Moves between states:
from | φ δ
x408 | x612 x863
x284 | x985 x279
x789 | x142 x927
x665 | x856 x818
x261 | x874 x653
x830 | x140 x530
x851 | x17 x108
x874 | x161 x339
x934 | x115 x789
x100 | x653 x409
x615 | x390 x195
x33 | x764 x174
x917 | x789 x77
x863 | x291 x934
x404 | x858 x142
x500 | x162 x997
x989 | x255 x17
x580 | x308 x858
x640 | x601 x989
x642 | x33 x744
x335 | x775 x902
x236 | x856 x665
x23 | x592 x407
x942 | x75 x874
x316 | x282 x896
x115 | x955 x887
x466 | x316 x906
x282 | x889 x924
x158 | x917 x678
x607 | x885 x348
x162 | x407 x382
x858 | x407 x997
x740 | x863 x301
x14 | x927 x33
x393 | x261 x100
x855 | x882 x537
x936 | x669 x580
x161 | x279 x206
x291 | x580 x404
x773 | x618 x936
x591 | x233 x316
x279 | x644 x393
x390 | x744 x858
x147 | x830 x714
x552 | x399 x754
x545 | x466 x952
x601 | x856 x955
x889 | x408 x545
x301 | x934 x917
x384 | x615 x955
x290 | x87 x917
x703 | x481 x185
x537 | x115 x235
x714 | x601 x591
x699 | x864 x675
x140 | x284 x174
x578 | x942 x607
x233 | x940 x282
x195 | x855 x612
x308 | x875 x863
x461 | x766 x285
x479 | x665 x591
x262 | x997 x653
x348 | x748 x481
x77 | x23 x162
x754 | x100 x208
x952 | x906 x208
x771 | x158 x185
x488 | x642 x390
x885 | x773 x748
x675 | x989 x851
x555 | x479 x985
x875 | x290 x291
x235 | x887 x717
x208 | x236 x479
x618 | x500 x934
x255 | x717 x195
x997 | x393 x185
x857 | x262 x308
x892 | x429 x140
x669 | x607 x592
x678 | x14 x642
x206 | x284 x754
x927 | x771 x530
x612 | x537 x530
x766 | x282 x555
x592 | x348 x703
x689 | x714 x902
x940 | x526 x889
x87 | x857 x111
x399 | x667 x874
x906 | x896 x236
x955 | x195 x195
x985 | x644 x552
x382 | x439 x261
x111 | x158 x740
x882 | x384 x115
x902 | x236 x689
x439 | x185 x857
x856 | x526 x461
x41 | x678 x488
x644 | x942 x461
x653 | x339 x974
x717 | x699 x699
x530 | x235 x335
x887 | x408 x699
x85 | x301 x158
x75 | x724 x592
x257 | x754 x75
x724 | x409 x618
x748 | x936 x77
x142 | x85 x875
x667 | x578 x161
x185 | x500 x262
x17 | x842 x883
x339 | x206 x257
x744 | x174 x882
x883 | x640 x830
x626 | x699 x466
x409 | x974 x578
x108 | x236 x738
x481 | x111 x500
x285 | x555 x284
x429 | x285 x335
x526 | x952 x766
x924 | x545 x526
x864 | x591 x989
x738 | x488 x615
x764 | x678 x738
x842 | x775 x640
x818 | x285 x667
x974 | x257 x942
x407 | x703 x667
x896 | x924 x856
x174 | x789 x384
x775 | x675 x601

In the rows, 70 stands for zero.

The rows follow the links: the fewer symbols apart two states are, the more alike their rows tend to be.

Named rows; a name shown again gets a slightly different row:
x408
  81    78    47    22    63    68    56    72    73    82    81    56    75    84    89    76    63   103    65    79    90    64    40    73    75   109    69    62    57    72    71    64   104    72    50    42    65   106    66    62    75    89    80    55    45    90    69    80    66
x384
 102    45    71    37    73    71    67    75    81    54    44    82    60    89    78    83    61    92    75   109    71    79    50    90    64    64    48    94    79    46    76    92    83    48    75    69    84    89    44    58    78    78    99    52    65    87    61    98    63
x404
  67    75    74    44    55    61    68    87    85    83    89    66    82    61    42    67    71    68    67    80    48    57    35    36    76   108   103    47    72    78    61    99    62    45    71    65    43    91    81    69    90    62    69    57    69    75   108    84    76
x236
  64    62    49   106    99    67    51    69    53    62    63    49    84    23    58    68    58    64    91    42    70    57    64   100    70    64    52    82    58    85    90    54    84    86    80    58    79    32    72    85    42    56    65    78    63    46    62    68    87
x917
  67    73    84    49    59    58    69    91    89    75    83    70    86    56    36    71    69    62    67    82    42    63    39    41    76   101   104    59    80    81    61   100    54    41    78    68    45    84    81    65    97    63    70    58    65    73   108    84    75
x399
  58    73    50    78    49    94    76    48    72    83    77    68    47    97    63    68    81    80    50    44    77    68    72    50    65    43    80    47    53    43    43    64    88    80    61    93    83    45    49    68    41    62    46   101    90    74    48    50    77
x108
  82    44    85   107    96    56    81    70    49    59    49    60    79    40    69    49    54    63    92    85    62    71    86   103    71    46    43    97    71    84    91    64    33    67    99    67    77    68    72    67    69    68    84    60    83    45    71    69    69
x537
  90    69    47    17    57    65    64    64    76    71    61    73    52   104    93    84    68   101    71    92    84    70    49    85    64    88    60    70    65    55    73    76    88    59    56    58    72   110    53    57    71    87    90    56    52    99    61    84    65
x985
  59    67    32    72    57    86    61    54    76    79    66    63    50    69    47    80    74    76    65    37    67    54    46    65    59    54    76    51    48    55    56    74    98    71    63    90    79    33    46    74    26    49    48    96    76    74    52    65    88
x75
  59    89    84    79    56    91    77    58    74    64    78    96    52   108    91    82    91    66    45    59    83    90   110    49    65    46    74    66    78    45    54    56    85    89    51    92    86    49    67    78    73    77    55    88    78    79    47    54    58
x875
  65    75    67    46    54    62    67    85    83    90    90    58    84    61    39    66    69    68    67    74    51    56    33    40    77   107   106    45    68    86    61    94    59    45    72    62    43    91    80    66    83    63    65    61    68    75   107    77    78
x33
  93    33    97    85    91    76    77    86    73    50    47    75    81    62    54    61    57    69    72   107    55    83    58    75    72    48    51   104    91    63    79   100    64    45    97    76    86    66    58    68    87    65    94    53    85    58    78    91    63
x500
  58    93   110    83    59    79    83    80    72    72    95    89    80    91    82    64    84    52    52    80    67    91   108    33    80    74    89    65    90    69    57    65    52    79    63    75    64    78    95    75   112    86    64    68    81    67    83    54    52
x748
  64   100    97    69    71    68    52    85    86    40    70   111    65    80    83   108    93    39    69    71    64    91   107    70    61    71    78    81   100    63    77    72    78    77    55    79    76    47    86    88    94    72    67    63    55    82    63    77    56
x864
  69    75    60    77    78    48    82    56    40    81    68    50    69    62   103    51    59    78    93    70    89    61    91   107    78    73    49    74    56    94    88    36    33    85    73    51    62   107    81    59    62    87    77    69    63    65    68    51    70
x255
  82    69    61    48    66    49    87    55    53    79    62    65    54    91   110    59    62    87    87    90    89    68    82   106    71    75    48    75    60    77    81    49    37    70    71    57    64   123    67    51    68    92    87    60    63    84    62    63    62
x754
  57    70    51    82    52    98    83    45    66    85    79    60    57    93    70    58    75    84    46    45    86    67    73    50    71    45    72    48    52    50    47    57    92    84    58    87    86    49    51    68    42    67    48   101    89    70    49    45    75
x667
  54    81    61    78    51    92    72    54    79    71    73    85    49    96    67    84    88    66    50    43    73    75    84    52    62    44    84    56    65    44    49    65    93    83    56    98    84    34    55    73    47    62    46    99    81    79    46    52    74
x284
  61    64    34    68    57    78    64    54    77    80    65    64    48    70    43    77    75    75    67    41    62    52    44    68    58    51    75    48    46    54    56    80    85    63    69    94    75    38    45    67    25    43    51    94    82    74    56    69    89
x545
  71    75    61    83   100    85    54    73    52    66    84    47   100    47    86    61    55    91    59    52    97    71    71    74    81    88    51    81    65    81    79    38   119   101    56    37    86    59    77    87    73    84    69    67    54    53    60    67    72
x678
  91    33   103    87    89    75    79    89    75    52    50    73    88    55    54    55    55    68    69   105    55    83    61    71    74    50    54   105    91    66    75    94    61    48    98    74    86    67    64    68    92    68    93    56    84    54    82    88    61
x592
  62   100   101    75    68    74    61    80    84    45    73   111    64    91    89    99    93    42    63    71    68    96   116    61    62    65    75    80    98    59    71    67    77    85    55    82    77    47    87    87    95    78    67    67    64    79    60    70    53
x262
  59    77    93    83    52    81   101    64    60    98    99    60    81    86    77    35    69    76    44    73    77    75    87    27    88    69    91    49    68    75    44    59    47    73    68    77    59    95    82    61    94    84    59    78    93    60    88    43    60

Each walk starts at a row. The symbols on each line, taken left to right, move it on to the next state.
Each answer is a row, close to the row of the state it stands for.
start   67    59    45    66    65    39    73    63    70    76    47    67    49    51    51    75    69    54   106    63    52    46    53   107    59    61    70    63    56    86    82    79    22    51    89    81    51    77    63    55    35    49    73    75    71    74    77    73    85
δ φ δ φ φ φ φ
  69    76    56    82    98    83    48    72    54    67    82    46    97    44    85    65    55    86    67    49    95    68    67    80    80    90    53    81    62    85    81    40   116   102    57    37    82    55    78    85    67    79    67    69    51    51    60    67    75
φ φ δ δ φ δ φ δ
  71    77    56    81    96    86    48    73    55    63    83    44    98    46    80    66    58    88    62    48    91    69    66    75    77    90    54    81    60    79    78    43   122   103    57    39    86    52    76    88    68    78    66    68    53    51    60    67    76
start   73    79    55    71    92    85    49    73    57    66    83    44    98    55    88    68    56    95    60    56    96    70    62    71    80    98    55    78    61    74    76    44   124   101    52    33    84    65    75    83    76    87    71    64    48    58    60    69    76
δ δ δ φ φ φ
  68    75    54    88    97    86    45    72    56    69    78    46    95    42    78    65    60    84    64    47    93    65    64    78    76    86    51    79    63    84    81    48   123    98    60    43    85    47    75    92    61    71    65    72    55    51    57    70    75
δ φ δ φ δ φ δ δ
  59    65    40    90    88    72    48    66    65    64    62    53    76    31    52    75    64    69    80    32    69    53    58    88    63    64    62    74    54    75    78    60    99    86    70    69    78    22    65    82    34    51    56    85    62    56    56    72    90
start   96    62    56    21    63    69    63    68    79    65    55    79    51   103    92    86    67   101    68    99    84    75    49    88    64    78    54    79    69    51    72    79    91    58    60    59    77   101    50    58    71    86    92    55    54    99    59    90    59
φ δ δ φ δ φ
  66    81    68    37    56    58    67    85    85    87    92    65    81    61    47    73    69    69    65    72    53    57    37    40    73   112   101    47    70    82    59    95    64    48    67    63    42    91    79    68    87    63    66    56    62    80   103    84    76
φ δ φ δ δ δ φ δ
  57    67    42    75    48    90    77    47    72    88    74    65    48    90    56    66    77    80    56    44    73    60    59    50    64    46    80    43    47    49    46    71    87    70    64    94    78    47    47    68    33    56    45   100    89    74    55    52    82
start   57    82    68    78    51    96    80    49    74    77    75    80    52   107    80    72    85    75    42    50    86    81    91    49    65    39    78    55    65    46    43    58    91    87    52    95    85    48    59    71    52    71    48    98    84    79    43    50    64
δ φ δ φ δ δ
  58    71    71    86    47    94    97    48    63    96    88    61    62   104    72    44    73    83    41    55    84    73    82    35    79    50    83    47    56    56    38    57    69    80    64    88    76    72    62    60    66    77    49    95    98    66    63    36    68
φ δ φ φ φ δ φ δ
  62    68    33    77    76    81    47    61    72    71    67    58    66    48    47    83    69    76    73    30    71    53    45    76    61    67    67    61    50    66    70    68   110    83    65    73    79    25    56    82    29    50    54    89    64    65    54    71    92
start   60    92    88    72    53    90    77    60    76    63    80    99    55   114    93    83    92    69    45    63    83    90   112    45    66    52    75    67    80    47    51    56    85    90    47    89    83    56    70    78    79    81    55    84    75    81    47    57    55
φ φ δ δ φ δ δ φ δ
  58    84    77    81    54    95    86    51    69    78    80    86    53   112    88    70    85    72    40    57    91    85   102    46    70    44    74    58    69    47    47    54    86    87    52    88    84    57    63    72    67    77    52    92    87    78    44    46    58
δ δ δ δ φ δ φ δ φ φ
  96    58    55    23    64    60    69    64    75    64    50    78    50    95    91    84    65    97    79    99    81    72    53   100    61    76    49    81    70    54    79    78    76    56    64    64    77   105    49    57    64    84    95    54    56    96    56    90    65
start  100    37    99    73    86    77    76    84    76    48    46    81    78    74    68    65    59    76    67   114    62    89    65    74    71    51    50   105    94    58    76    96    72    48    89    73    88    75    55    66    92    74    98    51    79    68    76    92    55
δ δ δ φ φ φ φ φ φ
  62    75    91    59    60    62    75    88    81    83    92    67    87    58    45    62    71    59    65    83    48    66    53    35    79   102   104    54    79    85    60    94    50    49    75    66    41    92    89    70   102    67    70    56    73    70   109    76    68
φ φ φ φ φ φ δ δ φ δ
  56    96   113    80    63    79    75    80    82    55    85   103    72    91    80    83    93    45    51    70    66    94   116    40    69    64    88    74    95    60    58    66    65    80    57    87    72    54    91    80   103    77    59    73    73    72    70    63    53
start   60    72    73    84    49    95    96    49    61    96    88    62    65   106    80    45    74    84    41    61    87    76    88    35    80    51    79    50    58    54    39    53    69    83    62    85    79    75    62    62    67    80    53    94    95    67    61    39    68
δ δ φ δ δ φ δ δ δ
  59    82   108    88    60    77    97    73    61    86    97    72    86    83    75    43    71    64    49    81    70    83    96    26    85    74    89    56    81    77    51    63    43    73    69    73    58    92    92    70   107    80    64    67    91    59    91    51    56
δ δ δ φ δ δ δ
  58    97   113    84    66    75    72    81    79    57    83   101    77    88    86    82    91    39    57    77    69    94   116    45    73    69    85    73   100    70    67    66    60    79    60    79    68    63    95    81   107    81    65    66    72    71    73    63    50
